How the objects are linked:
at | vo ru
saz | pil mup
feb | buk kem
dof | kun dup
vud | kug fof
pil | daf rem
rem | mup pil
sul | zis fir
fiv | vil mel
kun | luk zep
kug | kem buk
kig | bor sel
mel | dof fiv
biz | rep dem
buk | fof kug
duv | sel bor
dem | mog biz
rin | fir zis
dup | fiv dof
mog | rem daf
lof | kig lal
daf | biz mog
gaf | fes puz
luk | lof ked
lal | ked lof
vil | dem rep
niv | rin miz
zep | dup kun
ked | zep luk
bor | pif duv
fes | duv pif
miz | feb niv
sel | lal kig
puz | vud gaf
mup | sul saz
kem | niv feb
pif | puz fes
fir | saz sul
fof | gaf vud
rep | mel vil
zis | miz rin

In the rows, zero is written as 4.8.

Rows of some objects; one shown again gets a slightly different row:
gaf: 7.1,4.9,3.2,5.9,5.0,2.6,2.3,0.1,4.9,4.7,6.1,4.7,5.4,4.5,3.9,4.0,6.9,2.3,4.3,4.3,4.2,4.8,3.2,4.1,3.6,6.4,7.1,2.8,2.1,4.4,6.2,3.8,4.2,4.7,3.9,7.4,4.4,3.1,5.7,6.5,7.1,5.4,3.2,6.4,4.8,6.5,3.6,2.8,6.2,6.1,3.7,4.1,5.6,2.5,5.1,2.8,5.8,4.5,5.2,3.6,1.3,4.9,3.3,4.5,6.6,8.0,1.2,6.9,4.4,4.0,5.4,2.8,5.9,4.6,5.8,5.4,3.9,5.4,2.5,6.5,4.6,5.1,4.5,1.3,2.7,6.5,6.3,6.1,5.3
miz: 3.0,5.8,8.0,5.7,5.1,7.2,6.9,7.9,5.8,5.0,3.6,4.3,5.6,5.4,6.6,2.7,3.0,7.4,6.7,4.6,5.3,3.8,8.1,6.1,4.9,3.9,5.0,8.5,6.2,6.0,4.6,6.0,4.1,4.0,5.2,3.6,4.7,6.7,4.0,4.0,1.7,3.6,5.8,5.5,6.1,4.7,6.4,6.8,6.0,3.8,5.8,4.1,6.4,6.7,3.5,6.0,5.7,4.8,6.3,4.5,6.9,6.8,6.8,4.5,3.8,1.8,9.0,4.2,4.5,5.4,4.0,5.8,4.6,5.6,3.1,4.2,7.2,5.6,7.3,6.5,4.8,3.7,5.0,5.9,6.5,3.2,3.4,5.0,4.4
saz: 6.8,5.3,2.1,5.7,4.1,2.8,2.8,1.7,3.7,5.3,6.8,5.6,5.6,4.1,3.1,5.4,7.9,2.4,3.5,4.4,3.0,4.5,2.0,3.8,3.5,6.3,5.7,2.0,2.1,3.7,5.9,4.1,4.8,4.9,2.9,7.0,5.2,3.3,6.3,5.9,8.2,7.3,3.4,5.2,4.1,6.0,3.5,2.7,5.8,5.3,4.0,6.2,4.1,2.3,6.1,4.0,4.9,5.0,4.5,3.8,2.0,4.5,3.0,4.7,5.7,7.7,1.9,5.9,4.5,5.5,6.4,2.6,6.0,4.7,6.7,5.0,3.2,5.3,2.3,5.0,5.4,5.2,4.2,3.8,2.9,6.9,7.5,5.3,5.5
biz: 3.1,3.9,4.1,2.9,3.6,4.7,6.8,6.7,2.0,3.7,1.7,4.9,3.8,4.7,3.6,7.5,4.0,5.5,4.6,6.1,4.7,5.0,2.7,5.2,6.0,5.3,4.2,4.5,7.4,4.8,1.7,5.0,6.9,5.1,3.6,2.4,5.1,6.5,7.2,2.5,4.2,5.3,6.3,3.6,4.5,3.6,5.3,5.7,3.7,5.2,6.2,7.5,0.9,5.5,6.0,8.1,5.6,3.8,4.2,8.4,6.9,2.6,6.6,5.5,3.1,4.0,4.7,3.4,5.1,5.2,4.2,5.8,3.3,4.8,5.3,6.4,3.6,3.5,6.0,2.3,6.2,6.3,4.0,8.2,4.1,5.0,4.9,0.6,4.1
biz: 3.4,3.5,4.2,2.7,3.3,4.6,6.9,6.9,2.2,3.7,2.4,5.1,4.0,4.8,3.6,7.5,4.2,5.8,5.1,6.4,5.4,4.9,3.1,4.5,5.7,5.0,4.0,4.8,7.3,5.0,2.0,5.0,6.9,5.1,3.5,2.3,4.8,6.7,7.5,3.1,4.3,5.4,6.0,4.2,4.0,3.6,5.3,5.6,3.5,4.9,6.7,7.3,1.4,6.1,5.9,8.2,6.0,3.8,4.3,8.2,6.7,3.0,6.7,5.5,3.3,4.1,4.6,3.0,4.7,5.2,4.1,5.7,3.4,4.7,5.0,6.1,3.6,3.6,6.2,2.5,6.4,6.4,3.8,7.9,4.4,4.9,4.9,0.8,4.6
gaf: 6.7,5.1,3.6,5.9,4.8,2.9,2.4,0.3,4.9,4.9,6.2,4.4,5.2,4.7,4.2,4.5,6.7,1.9,4.3,4.5,4.0,4.7,3.4,4.1,3.4,6.7,6.5,3.0,2.2,4.1,6.6,4.5,3.8,4.5,3.9,7.4,4.3,3.4,6.0,6.2,7.2,5.5,3.3,6.1,4.6,6.2,3.6,2.5,6.0,5.9,3.6,4.1,5.5,2.3,5.1,3.1,5.1,4.6,5.2,3.6,1.3,4.9,3.3,4.9,6.0,7.7,1.5,6.4,5.0,3.8,5.4,2.9,6.2,4.7,5.5,5.1,4.1,5.7,2.0,6.7,4.8,5.5,4.3,1.2,2.9,6.4,6.3,5.9,5.3

From each start, follow one symbol. Which object do you reach?
Answer with the object's name.
start 3.7,3.4,2.3,2.8,3.4,3.5,6.4,4.1,2.1,4.7,3.7,6.4,3.3,4.9,2.7,7.3,6.3,4.4,5.4,5.0,3.5,5.5,2.0,3.6,5.3,5.0,4.5,2.8,6.7,3.1,1.8,4.8,6.7,5.8,4.2,4.4,5.5,4.5,6.2,3.4,5.5,4.9,5.2,3.6,4.4,3.8,4.7,4.9,2.6,4.7,5.5,7.4,2.2,4.8,6.7,8.0,4.4,3.3,3.6,8.5,3.4,2.9,3.7,7.1,2.6,5.2,2.2,4.4,5.1,6.0,6.2,4.9,4.3,5.1,6.7,6.4,2.6,3.5,5.2,3.1,6.1,7.2,3.7,7.0,3.6,6.5,5.0,1.3,4.4
vo
biz
start 6.4,6.5,7.2,7.1,5.7,6.1,3.6,6.2,7.8,5.7,5.8,4.7,5.6,4.6,9.1,3.0,4.3,5.4,3.9,3.8,6.3,4.1,7.3,5.3,4.6,3.3,3.6,6.5,3.2,5.1,7.6,4.9,3.2,2.9,6.8,6.6,3.5,5.2,2.8,5.8,3.9,3.6,4.0,5.8,6.6,5.9,5.6,4.9,4.5,5.3,3.8,2.4,7.9,5.7,3.3,2.7,5.0,5.3,6.6,1.6,5.5,6.1,6.4,3.2,5.9,3.7,6.6,4.9,5.3,3.6,4.2,3.8,4.0,3.7,3.2,3.6,6.9,6.7,4.5,5.9,2.6,1.9,6.3,1.9,4.7,3.5,4.0,8.3,5.1
ru
miz
start 6.0,6.7,7.2,7.0,5.4,6.1,4.1,6.3,7.8,5.4,5.8,4.5,5.8,5.1,8.5,3.2,4.4,5.1,4.3,3.7,5.9,3.9,7.5,5.2,4.4,3.2,3.4,6.6,3.6,5.4,8.0,4.9,2.9,2.8,6.8,6.5,3.6,5.4,2.4,5.6,3.7,3.6,4.4,6.0,6.5,5.9,5.7,5.2,4.8,5.7,3.5,2.3,7.9,5.7,3.7,2.6,4.9,5.4,6.4,1.8,5.4,6.4,6.3,3.2,5.8,3.8,6.6,5.2,5.3,3.4,4.0,3.9,4.1,3.9,3.1,3.6,6.8,6.7,4.7,5.7,2.8,2.1,6.4,1.9,4.8,3.7,3.5,8.3,5.9
ru
miz
start 3.5,3.6,2.4,2.8,3.3,3.5,6.0,3.5,1.8,4.7,4.1,6.4,3.4,5.1,2.4,7.2,5.8,4.6,5.3,4.9,3.5,5.8,2.2,3.5,5.0,5.3,5.0,2.8,6.3,3.4,1.6,4.5,6.6,6.1,4.1,3.8,5.6,3.9,5.9,3.7,5.1,4.8,5.3,3.9,4.3,3.4,4.4,5.1,3.2,4.8,5.5,7.1,2.0,4.8,6.6,8.4,4.7,3.0,3.6,8.6,3.0,2.7,3.4,6.9,2.4,5.3,2.3,4.0,5.0,5.8,6.1,4.8,4.2,5.3,6.6,5.8,2.2,2.8,5.3,3.1,6.3,7.3,3.5,7.4,3.7,6.7,5.2,1.2,4.5
vo
biz
start 6.6,4.5,3.0,5.4,5.0,2.5,2.4,1.0,4.2,5.2,6.6,4.1,5.3,5.1,4.3,4.6,6.2,1.7,3.3,4.2,4.0,5.0,3.1,3.9,3.6,5.8,5.9,3.6,2.7,5.0,7.5,4.0,4.4,5.2,3.9,7.5,4.6,2.6,5.5,7.2,7.4,6.5,3.1,5.3,3.6,6.4,3.4,2.5,6.9,5.4,3.5,3.7,4.9,2.4,5.0,1.8,4.5,4.7,4.4,3.3,2.4,4.9,3.0,4.7,7.1,8.0,1.2,6.9,4.6,5.0,5.3,3.9,6.0,4.3,6.2,5.5,5.0,6.3,3.4,5.7,5.2,5.4,4.3,1.8,3.5,5.9,6.3,6.2,5.2
ru
biz
start 7.1,4.9,3.3,6.0,5.3,2.9,2.6,1.0,5.5,4.9,6.6,3.8,4.3,5.2,5.2,3.3,6.8,2.2,4.9,4.8,4.3,4.5,4.3,4.5,4.1,5.8,5.9,4.2,2.7,4.9,7.1,3.3,3.9,3.8,3.9,7.3,4.9,2.6,4.4,6.5,6.8,5.0,3.5,5.9,3.9,6.9,3.7,3.1,6.4,5.3,3.7,2.5,6.4,2.4,4.5,2.0,5.2,4.9,5.2,3.2,2.0,5.8,3.2,5.0,7.0,7.7,1.3,7.0,4.4,4.9,5.2,3.1,5.3,4.7,4.7,5.2,5.0,6.3,2.9,6.9,4.6,5.4,4.1,0.7,3.5,5.9,5.8,7.3,5.5
vo
saz
start 6.7,4.7,2.6,5.6,5.3,2.0,2.2,0.6,4.5,5.2,6.7,4.5,4.9,5.0,4.6,4.7,6.6,1.7,4.0,4.2,3.8,4.9,2.9,4.2,3.7,5.5,6.2,3.6,2.7,4.9,7.4,4.1,4.6,5.4,3.7,7.4,4.2,2.9,5.1,7.1,7.3,6.1,3.2,5.6,3.6,6.6,3.5,2.0,6.4,5.0,3.0,3.5,4.8,2.6,4.9,1.9,4.9,5.0,4.2,3.1,2.3,5.5,2.7,4.6,7.1,8.1,2.0,6.6,4.3,5.1,5.2,3.7,6.1,4.5,5.8,5.4,4.5,6.0,3.2,5.6,5.7,5.4,4.1,1.9,3.3,6.2,6.2,5.9,5.1
ru
biz
start 1.9,4.6,6.3,3.7,6.0,7.0,7.3,8.0,4.8,4.1,2.7,5.3,4.5,4.7,4.5,5.7,2.2,7.5,5.9,6.1,6.7,4.2,6.6,5.2,6.5,5.2,4.9,7.5,6.2,5.6,2.9,5.2,5.0,5.1,5.3,2.3,5.5,8.1,5.2,2.7,2.9,4.6,5.9,4.4,5.8,4.8,6.4,6.8,3.9,3.9,6.2,7.1,3.9,7.3,4.2,7.6,5.2,5.8,5.6,6.8,6.5,4.8,6.8,4.4,3.9,1.8,8.9,3.0,4.5,5.3,3.3,6.4,4.8,5.1,3.8,4.1,6.1,5.1,7.1,3.9,6.1,3.8,5.2,8.1,6.8,3.5,3.7,3.7,4.5
vo
miz
start 3.2,2.9,2.8,3.0,3.8,3.7,6.9,5.1,1.5,4.1,3.5,6.2,3.3,4.3,3.3,7.8,5.6,4.1,5.1,5.4,3.5,5.8,1.9,4.6,5.4,4.2,4.3,4.1,7.1,3.6,2.0,5.2,6.6,5.7,3.7,4.0,5.7,4.8,6.1,3.8,5.3,5.4,5.3,3.0,4.2,4.0,4.5,4.7,3.8,4.9,5.8,7.3,1.8,5.7,6.7,7.2,5.1,3.4,3.2,8.2,5.0,2.2,4.6,6.4,2.0,5.1,3.5,3.5,5.2,6.2,4.8,5.8,3.5,5.1,6.4,6.6,3.1,4.0,6.9,2.8,5.9,6.7,4.2,8.1,4.3,6.0,4.2,0.7,4.1
ru
saz
start 8.3,5.2,4.6,6.3,5.6,4.1,3.1,1.9,6.5,4.6,6.6,4.3,4.1,4.5,6.3,1.6,6.5,2.7,5.5,5.1,5.7,4.6,5.7,5.0,4.4,4.9,5.7,4.7,2.7,5.6,7.2,3.8,3.7,3.2,5.1,7.6,4.7,4.0,3.4,6.0,5.8,4.1,4.1,6.0,4.4,6.5,4.2,3.5,5.6,5.8,3.1,1.4,7.5,2.9,3.7,1.4,4.4,5.1,5.1,1.6,3.0,6.5,3.1,4.2,8.3,6.4,3.0,6.7,5.3,4.0,5.4,2.5,5.1,4.8,4.8,5.0,5.4,5.7,2.8,6.9,4.3,5.4,4.8,0.7,4.3,5.1,4.6,8.5,5.9
vo
gaf
start 3.1,3.3,2.6,2.9,3.5,3.5,6.6,4.8,1.8,4.2,3.7,6.0,4.1,4.5,3.2,8.0,5.9,4.1,5.3,5.5,3.9,5.4,2.1,4.4,5.3,4.8,4.3,3.9,6.8,3.7,1.1,4.8,6.6,5.7,3.5,3.6,5.3,4.3,6.0,4.4,5.3,5.4,5.4,3.3,4.3,4.1,4.5,5.0,3.6,5.0,5.6,7.7,1.9,5.7,6.4,7.4,5.5,3.4,3.2,7.8,5.0,2.7,4.9,6.7,1.7,5.0,3.6,4.2,5.1,6.0,5.1,6.2,3.6,4.8,6.6,6.7,3.6,4.2,7.0,2.7,6.0,6.7,4.1,7.7,4.7,6.3,4.3,0.4,4.1
ru
saz
start 3.8,3.8,2.1,2.4,3.2,3.5,6.7,4.0,2.3,4.6,3.8,6.4,3.9,4.8,2.5,7.1,6.3,4.2,5.4,4.9,3.3,5.9,2.3,3.5,4.9,5.2,4.3,2.9,7.0,3.3,2.0,4.1,6.6,5.9,4.3,4.0,5.6,4.6,6.0,3.7,5.3,4.9,5.4,3.6,4.5,3.7,4.6,5.1,3.5,4.7,5.5,7.4,1.8,4.8,6.2,7.5,4.7,3.2,3.5,8.3,3.2,3.1,3.2,6.8,2.3,5.4,2.2,3.9,5.2,6.0,6.2,4.6,4.2,5.4,6.6,6.1,2.8,3.2,5.5,3.2,6.1,6.8,3.5,7.0,3.5,6.9,4.9,1.3,4.6
vo
biz
start 3.9,2.5,4.2,2.8,4.1,4.4,8.2,6.0,1.9,4.4,2.7,5.8,3.6,4.3,3.1,8.0,3.9,4.7,4.7,6.5,4.5,5.3,2.6,4.1,5.9,4.9,4.6,5.1,7.1,5.0,1.3,5.8,6.4,5.6,3.9,2.9,4.8,6.1,6.2,3.2,5.2,6.1,5.8,3.6,4.3,3.6,5.2,5.6,3.6,4.9,5.9,7.5,2.2,6.7,5.2,7.6,5.6,4.2,4.2,8.2,6.5,3.2,6.1,5.4,3.6,4.4,5.4,3.0,5.5,5.1,4.2,6.6,3.7,4.8,5.1,6.4,3.1,3.5,6.6,2.3,5.4,6.0,3.9,8.2,4.7,5.1,3.9,0.2,4.1
ru
gaf
start 2.3,4.3,6.3,3.6,5.7,6.9,7.7,8.6,4.3,4.1,2.6,5.4,4.9,4.8,4.8,5.9,1.9,7.6,5.7,6.0,6.4,4.4,6.6,5.3,6.3,4.7,4.4,7.6,5.8,5.4,3.2,5.3,4.8,4.7,5.1,2.0,5.4,7.5,5.4,2.4,2.9,4.2,6.2,4.5,5.7,5.0,6.2,6.5,3.6,4.2,6.2,6.9,3.8,7.6,4.0,7.1,4.9,5.3,5.2,6.7,6.4,4.6,6.9,4.7,3.7,2.0,8.9,3.1,4.7,5.9,3.5,6.6,4.6,5.2,4.1,4.4,6.4,5.0,6.9,4.0,6.2,4.3,4.8,8.1,7.1,3.8,3.9,3.9,4.7
vo
miz
start 3.6,2.5,4.4,2.7,3.9,4.8,7.9,6.1,1.8,4.5,2.6,5.7,3.8,4.2,3.4,7.9,4.1,5.0,4.6,6.2,4.2,5.2,2.9,4.2,5.7,4.6,4.3,5.3,7.2,4.7,1.3,6.1,6.5,5.7,3.7,2.8,5.2,6.3,6.3,2.9,5.2,6.1,5.8,3.8,4.5,3.5,5.6,5.8,3.8,4.6,6.2,7.0,2.5,6.5,4.9,8.2,5.8,4.4,4.4,8.1,6.6,3.0,6.2,5.5,3.4,4.5,5.7,3.0,5.8,5.0,4.2,6.9,3.7,4.7,5.3,6.8,3.4,3.5,6.8,2.7,5.7,5.6,4.0,8.3,4.9,5.0,4.1,0.8,4.2
ru
gaf
start 4.0,2.3,4.5,2.5,3.9,4.7,8.0,6.4,1.9,4.2,3.1,5.6,3.8,4.0,3.4,8.3,3.9,4.8,4.6,6.1,4.1,5.2,2.8,4.4,5.6,4.8,4.5,5.1,7.4,4.9,1.2,6.1,6.5,5.6,4.4,2.7,5.3,6.4,6.0,3.0,5.0,6.1,5.9,3.6,4.1,3.6,5.5,5.6,3.6,4.2,6.1,7.3,2.0,6.5,4.4,7.8,5.2,4.4,4.2,8.0,6.6,3.3,6.2,5.7,3.4,4.6,5.7,3.3,5.4,5.2,4.2,6.6,3.8,4.5,5.4,6.3,3.1,3.5,6.7,2.2,5.6,5.8,3.9,8.0,4.8,5.2,4.0,0.4,4.3
ru
gaf
start 3.5,3.4,2.6,2.8,3.7,3.3,6.7,5.0,1.5,4.7,3.8,6.1,3.9,4.1,2.8,8.1,5.7,4.1,5.0,5.4,3.7,5.4,2.4,4.4,5.6,4.6,4.4,4.0,7.0,3.3,1.5,5.2,6.6,5.5,3.4,3.7,5.5,4.7,6.3,3.8,5.3,5.5,5.5,3.2,4.6,3.9,4.8,4.7,3.6,4.9,5.8,7.3,1.8,5.8,6.7,7.8,5.3,3.8,3.3,8.5,4.9,2.9,4.6,6.4,1.9,5.1,3.5,3.5,4.6,6.4,4.8,6.0,3.7,4.9,6.1,6.8,3.5,3.7,7.3,2.7,5.8,6.8,4.5,7.9,4.6,6.1,4.6,0.5,4.2
ru
saz
start 8.1,5.1,4.6,5.9,5.4,4.2,2.8,1.9,6.7,5.2,6.7,4.5,3.7,4.6,6.6,1.8,6.6,2.9,5.4,5.5,5.7,4.8,5.3,5.4,4.1,4.4,5.8,4.3,2.9,5.7,7.4,3.6,3.2,3.1,5.3,7.9,4.4,4.1,3.6,5.9,5.9,4.4,4.1,5.9,4.7,6.4,4.4,3.6,5.4,5.5,3.2,1.4,7.2,3.2,3.6,1.6,4.0,5.2,5.2,2.5,2.7,6.4,2.9,4.2,8.1,6.9,3.2,6.8,5.1,4.3,5.5,2.8,5.0,5.1,4.4,5.0,5.5,5.7,3.2,7.1,4.1,4.9,5.0,0.6,4.5,5.2,5.1,8.4,5.8
vo
gaf
start 8.0,4.6,4.7,6.1,5.6,4.5,2.8,1.8,6.9,4.9,6.6,4.3,4.2,4.5,6.3,1.5,6.4,2.7,5.6,4.8,5.6,4.9,5.4,5.1,4.0,4.5,5.4,4.3,3.0,5.8,7.2,3.8,3.1,3.3,5.4,7.9,4.2,4.0,3.4,5.8,6.3,4.4,3.6,6.1,4.7,6.5,3.7,3.6,5.6,5.2,3.5,1.4,7.6,3.1,3.8,1.7,4.2,5.2,5.2,2.4,3.0,6.5,2.9,4.6,7.7,6.9,2.7,6.9,4.7,4.1,5.6,2.6,4.9,5.2,4.3,5.4,5.3,5.5,3.2,6.8,3.9,5.2,4.9,0.9,4.3,5.1,5.1,8.5,5.4
vo
gaf
start 7.1,5.1,3.0,5.8,5.3,2.7,2.5,0.8,5.7,4.9,7.0,4.0,4.1,5.3,5.3,3.2,6.5,2.2,4.7,4.9,4.8,4.8,4.2,4.3,4.2,5.8,5.7,4.0,2.4,4.9,7.1,3.4,4.1,4.5,3.7,7.5,4.5,2.9,4.4,6.2,6.8,4.9,3.5,5.7,4.2,6.4,3.2,2.7,6.5,5.2,3.7,2.5,6.8,2.5,4.2,2.2,5.0,5.0,5.1,3.4,1.5,6.0,3.2,4.8,7.2,7.8,1.7,7.3,4.6,5.3,5.2,2.9,5.8,4.9,4.9,5.6,4.8,6.1,3.3,6.9,4.8,5.5,4.4,0.8,3.4,6.0,5.8,7.2,5.5
vo
saz
start 7.0,5.4,3.2,5.8,5.0,2.9,2.7,0.9,5.8,4.8,6.7,3.9,4.7,5.6,5.5,3.5,6.4,2.3,4.5,4.8,4.5,4.8,4.4,4.3,4.0,5.7,6.1,4.1,2.3,4.9,7.3,3.6,4.2,4.5,3.5,7.6,4.9,2.9,4.6,6.4,6.5,5.1,3.5,5.9,4.1,6.8,3.2,2.8,6.2,5.3,3.6,2.6,6.4,2.6,4.6,1.8,4.9,5.1,5.1,3.4,1.6,6.0,3.5,4.8,6.8,7.4,1.4,7.3,4.4,5.0,5.3,3.2,6.2,5.0,5.3,5.6,4.8,6.0,3.2,6.9,4.7,5.4,4.4,0.6,3.5,5.7,5.6,7.5,5.6
vo
saz
start 3.6,3.1,2.6,2.8,3.6,3.6,6.5,4.6,1.4,4.2,3.5,5.5,3.7,4.6,3.2,7.9,5.5,4.1,4.8,5.5,3.8,5.7,2.3,4.3,5.8,4.4,4.3,3.9,7.1,3.9,1.6,5.1,6.4,6.1,3.5,3.9,5.1,4.9,5.9,3.7,5.1,5.7,5.6,3.3,4.3,3.7,4.4,4.9,3.6,4.8,5.8,7.3,2.1,5.8,6.7,7.7,5.4,3.8,3.3,8.7,5.1,3.0,4.9,6.8,2.2,4.8,3.2,3.5,4.6,6.4,5.2,6.0,3.7,5.2,6.1,6.7,2.8,4.0,6.8,2.6,5.7,6.7,4.1,7.7,4.3,6.1,4.5,0.5,4.2
ru
saz
start 6.5,4.5,2.9,5.9,4.9,2.7,2.0,0.6,4.6,4.8,6.7,3.9,4.9,5.1,4.5,4.7,6.6,2.2,3.9,4.2,3.9,4.8,3.0,4.1,3.6,5.8,5.9,3.7,2.8,4.7,7.6,3.8,4.6,5.2,3.9,7.7,4.4,3.0,5.0,6.7,7.8,5.9,3.1,5.8,3.5,6.6,3.5,2.3,6.7,5.4,2.8,3.8,4.8,2.4,4.5,2.0,4.6,5.1,4.8,3.1,1.8,4.8,2.7,5.0,7.2,8.5,2.1,7.0,4.3,5.0,5.5,3.6,6.1,4.7,6.2,5.7,4.5,6.4,3.7,6.1,5.6,5.5,4.5,1.6,3.4,6.2,5.9,6.0,5.1
ru
biz
start 3.3,3.1,3.0,2.6,3.7,3.9,6.7,5.0,1.6,4.2,3.1,5.9,3.8,4.5,2.9,7.9,5.9,4.3,5.1,5.3,3.6,5.5,1.8,4.3,5.1,4.9,4.7,4.1,7.2,3.5,1.5,4.9,6.9,5.4,3.6,3.7,5.3,4.3,6.0,4.4,4.8,5.6,5.2,3.5,4.8,3.8,4.5,4.7,3.8,4.8,5.7,7.6,1.9,5.5,6.5,7.7,5.2,4.0,3.4,8.6,4.9,3.0,4.7,6.5,2.1,5.3,3.6,3.7,4.6,6.1,5.3,6.1,3.4,4.7,6.4,6.9,3.3,4.1,6.7,2.7,5.7,6.9,4.1,8.1,4.3,6.2,4.2,0.6,4.1
ru
saz
start 6.0,6.4,7.2,6.9,5.6,6.1,3.7,6.4,8.0,5.5,5.8,4.2,6.1,4.8,8.6,2.7,4.0,5.4,3.8,3.9,5.8,4.0,7.3,5.6,4.8,3.3,3.9,6.6,3.2,5.2,7.6,4.6,3.5,3.0,6.6,6.7,3.4,5.4,2.6,6.2,3.7,3.5,4.2,5.9,6.5,6.2,5.8,4.9,4.5,5.0,3.6,2.1,8.0,5.5,3.3,2.9,5.2,5.4,6.7,1.9,5.6,6.3,5.9,3.2,6.0,4.0,6.4,5.2,4.8,3.3,3.9,4.2,4.1,4.0,3.2,3.8,6.6,6.2,4.4,6.2,2.5,2.1,6.3,1.7,5.1,3.3,4.0,8.5,5.5
ru
miz
start 6.8,5.8,2.7,6.0,5.3,3.0,2.8,0.6,5.5,4.8,7.0,3.9,4.2,5.5,5.5,3.3,6.7,2.3,4.4,4.3,4.6,4.7,4.4,4.3,4.3,5.8,6.0,4.2,2.5,4.8,7.4,3.2,4.1,4.3,3.7,7.6,4.9,2.8,4.4,6.2,6.4,5.1,3.3,6.0,4.2,6.6,3.6,2.8,6.3,5.4,3.3,2.6,6.8,2.4,4.5,2.0,5.2,5.2,4.7,3.1,1.7,6.1,3.2,4.8,7.0,7.5,1.4,7.4,4.6,4.7,5.0,3.2,5.6,4.6,5.1,5.3,4.7,5.9,3.3,6.8,4.4,5.3,4.5,0.8,3.2,6.1,5.9,7.2,5.0
vo
saz
start 3.7,2.4,4.5,2.5,4.1,4.6,8.0,6.2,1.9,4.1,2.7,5.8,3.7,4.2,3.7,8.0,3.9,5.2,4.7,6.1,4.0,5.2,2.9,4.4,5.8,5.1,4.3,5.1,7.3,5.1,1.3,5.9,6.4,6.0,4.3,2.9,4.9,6.3,5.7,2.4,5.0,6.0,5.6,3.5,4.4,3.5,5.6,6.0,3.4,4.7,5.7,7.3,2.5,6.6,4.7,7.8,5.5,4.0,4.3,8.0,6.5,3.2,5.9,5.4,3.2,4.7,5.5,2.8,5.4,5.2,3.9,6.6,3.7,5.0,5.4,6.5,3.2,3.0,7.1,2.5,5.3,6.0,4.0,7.9,4.6,5.0,4.4,0.3,4.2
ru
gaf
start 3.6,3.6,2.6,2.7,3.3,3.5,6.0,4.0,2.0,4.8,3.9,6.0,3.9,4.6,2.6,7.3,6.5,4.2,5.4,5.1,3.3,5.4,2.2,3.6,5.2,5.3,5.0,2.9,6.4,2.9,1.8,4.7,6.6,5.8,4.1,4.0,5.5,4.0,5.7,3.5,5.3,5.0,5.4,4.0,4.3,3.2,4.2,5.0,3.0,4.7,5.7,7.6,2.3,5.1,6.7,7.9,4.7,3.2,3.5,8.5,3.1,3.0,3.6,6.9,2.5,4.9,2.2,4.0,5.2,5.9,5.9,4.6,4.5,5.5,6.7,6.2,2.5,2.8,5.4,2.7,6.3,6.9,3.6,6.8,3.4,7.0,5.3,1.3,5.0
vo
biz
